[-14 -30   9   2  -3   2 -10 -14  -7  -1  -7  10 -46  10  45  16  -8  13
   2 -14 -13  12 -12  -2  -7  -6  14  13  30 -42  12   3   7  39  26  20
   9   8  -9 -10   3  -2 -20   3 -31 -28  15  -1   2  -6  31  33  19 -17
   7  -6   1 -31   2   1  44  -5 -15   6   5 -44   3  -1 -11   8   9]	<92>, <41>
[-29   0   1   5   4   6  11 -24  -4  11   2   7 -28  12  10  17 -10  14
   5  -3  -4   0 -11   3 -14   3  -3  11   3 -10  11  -8  -4  10  12  32
  15   0 -25   2  -8   9 -18   1 -27 -26  11  -6  19  -4  22  17  10 -12
  -4   1   3 -20   0  -1  30  -6  -5   6   4 -25 -13  19  10   6  -2]	<95>, <30>
[-24   3   6  14   0   4   1 -12  -2  -5   9  22 -37  12  13   1  -5  11
 -13  -3 -14   8   9  -6 -12   0   4  14   4  -3  12   0  -1  14   9  23
   6   6 -21 -21  -3   7 -14  17  -8 -17   8   2  -8 -10  30  25   9 -15
  -3   1  -1   4  -2  10  22 -19   6   8   7 -54  -5   0   2   2   0]	<92>, <41>
[-26   5   6  12   6  -4  11 -22  -8  -5  12   3 -19  23  24  18   1  18
  -9 -12  -4   1  -4   4 -10  -1   2  29  -2  -5  12 -10   0  16   5  25
  12  15 -26  -3   1  12 -18   9  -2 -13   5  -1   9 -18  26  24  10  -1
 -14   2  -9   5  -2  -1  20 -11   6  -6  -9 -47 -17  20   8   2   1]	<95>, <36>
[-29   3   7  13   1 -12   7 -20 -13 -10  10  14 -25  25  21   7   5  23
 -11 -10  -1   0   2   4 -13   3   3  18  -6 -13   5 -11   6   7   3  23
   5  10 -39 -11  -3   6 -14  12   3 -15   1  -2   3 -19  24  26  12   5
 -13  12 -18  22  -3   0  23 -11   5   2  -4 -57 -18  11   8   4   1]	<92>, <36>
[-32  -3  13   4   1  -5   2 -11 -13 -12  11  19  -6  14  31  20 -15  22
  -8 -10   4   6  -6 -12   0  -6  11  17  17 -19   0  -1  -6  47   2  31
  15  14 -14  -2   1  11 -26  10 -21 -25  12  -6 -20 -19  42  31   9 -35
 -13  -1  -9  -4   4  -1  28 -11   4  10   9 -53   2  10   9   3   8]	<95>, <41>
[-27   0  10  14   3  -3   4 -46 -14   7  10   8 -32  22  17  23  -2  26
  -5 -11 -19  13  -6  14 -16  -1  -4  32   5   4  13  -7  -3   1  13  37
  18  -8 -24   6  -6  10 -40   4 -16 -21   8   2  22 -17  28  28  16  -7
  -6  -6   2  -6  -5  -4  43  -8   6   4   2 -53 -16  25  12  11  -2]	<92>, <30>
[-18   2   7   6   5   1   9 -16  -4   2   6   5  -4  12  19  24 -12  15
   6  -4   2  -3 -14   0  -7   0  -2  23  12   5   3 -10 -11  23   8  28
  16  10 -11  12   3  16 -20   1 -17 -14   3  -4  -9 -11  24  14   1 -18
 -10   1 -10  -9  -4  -8  38  -6  -1   3  -4 -15  -6  25  21   5   2]	<95>, <30>
[-26 -19  14   5  -2   6   1  -9  -6 -12   6  17 -28  13  31  15 -11   7
 -10  -1 -11   3  -8  -6  -5  -4   4  14  19  -7  12  -7  -8  47  11  29
  15  11 -16 -12   3  10 -12  17 -21 -19  16  -4 -12  -9  41  27   4 -36
  -6  -1   1  -6  -1   5  28 -17  -5   9   7 -46  -2  10  -3   7   4]	<95>, <41>
[-26  -4  10  17  -1  16  10 -23 -11   0  -3   3 -26  22  21  26  -5  16
   5   0 -10   5 -17  22 -20   4 -11  38  19   3  14 -10  -8  26  14  37
  30  -1 -34   6   0  11 -28  10 -30 -15  15  -4  21 -15  32  20  11 -29
  -2  -2  -3 -10  -3  -5  42 -13  -6   7   1 -29 -20  18  13   4  -3]	<95>, <30>
[-30   8   6  18   6  -1  16 -14   1  -8  14  16 -18  14  -3  11  -7  17
  -6  -2  -7  -6  -2  -3 -11  -2  -3  14  -7   6   5  -9 -14  14  -2  36
  48   8 -32 -16  -6  11  -9  16  -7 -13   6  -3  -1 -11  23  17   1 -11
  -7   6  -5   5  -3   7  19 -10   5   7  10 -38 -13  13  14  17  -5]	<95>, <36>
[-37   0  11   7   9  -1  12 -13   0  -9   9  15 -11  13  13  20 -13  15
  -3  -4  34  -7  -6   0  -8  -2   0  16   2 -14   0 -11 -11  38   3  37
  16  17 -29 -21  -1  20 -12  10 -19 -19  12  -3 -12 -16  36  22  -1 -26
 -20   6 -10  -8  -4   0  35 -10  -1   5   3 -35  -5  16  12   6 -13]	<95>, <36>
[-31 -11  11  15  -3   4   0 -14  -2  -9   7  17 -33   5  12   6  -6   8
 -10   2 -20   5   3 -17 -14   2   8   8   9  -7  21   9  -8  23   6  28
  16  -5 -17 -15  -8  11 -16  21 -19 -25  14  -1  -9  -8  35  29   7 -35
   0  -1  -6   1  -1   9  19 -20  -1  17  14 -47   9   1   2  -1   7]	<95>, <32>
[ -9  -8   7  13   1  -3  -1 -12   1  -4   3  15 -34  10  11   1  -4   7
 -10  -5 -24   8   7  -4 -16   0   7  14   6   4  15   2  -9  11  13  19
   4  -2  -8 -18  -2   4 -17  13  -4 -17   9  -1  -1  -3  23  20   7 -14
   2   1   0   5   1   7  18 -16   6   4   9 -49   0   7  -3  -1  -1]	<92>, <32>
[-27   2   7  13   1   8  13 -21 -13  -4   5   0  -5  10  18  14  -7  19
   1  -8  -5  10 -14   2  -9  -2  -9  32  21  20  10 -13 -19  24   6  32
  35   1 -21  13   3  16 -34   0 -27 -15  13  -9  17 -15  31  21   9 -32
 -11  -1  -9   4   4  -6  33 -17  -1  11   5 -27  -9  17  11   7  -4]	<95>, <30>
[-21 -17   7  15   0   5   6 -28  -4   6   5  13 -44  16  26  22 -12  13
  -3 -10 -23   8  -8  -5 -16  -2   3  24  12 -21  11  -4   4  14  20  34
  14  -5 -23  -9  -7   1 -30   7 -31 -28  14  -6  15  -9  34  32  17 -16
  13  -7  -3 -20  -1   1  43 -32  -2   9   8 -54  -4  16   4   6   2]	<92>, <41>
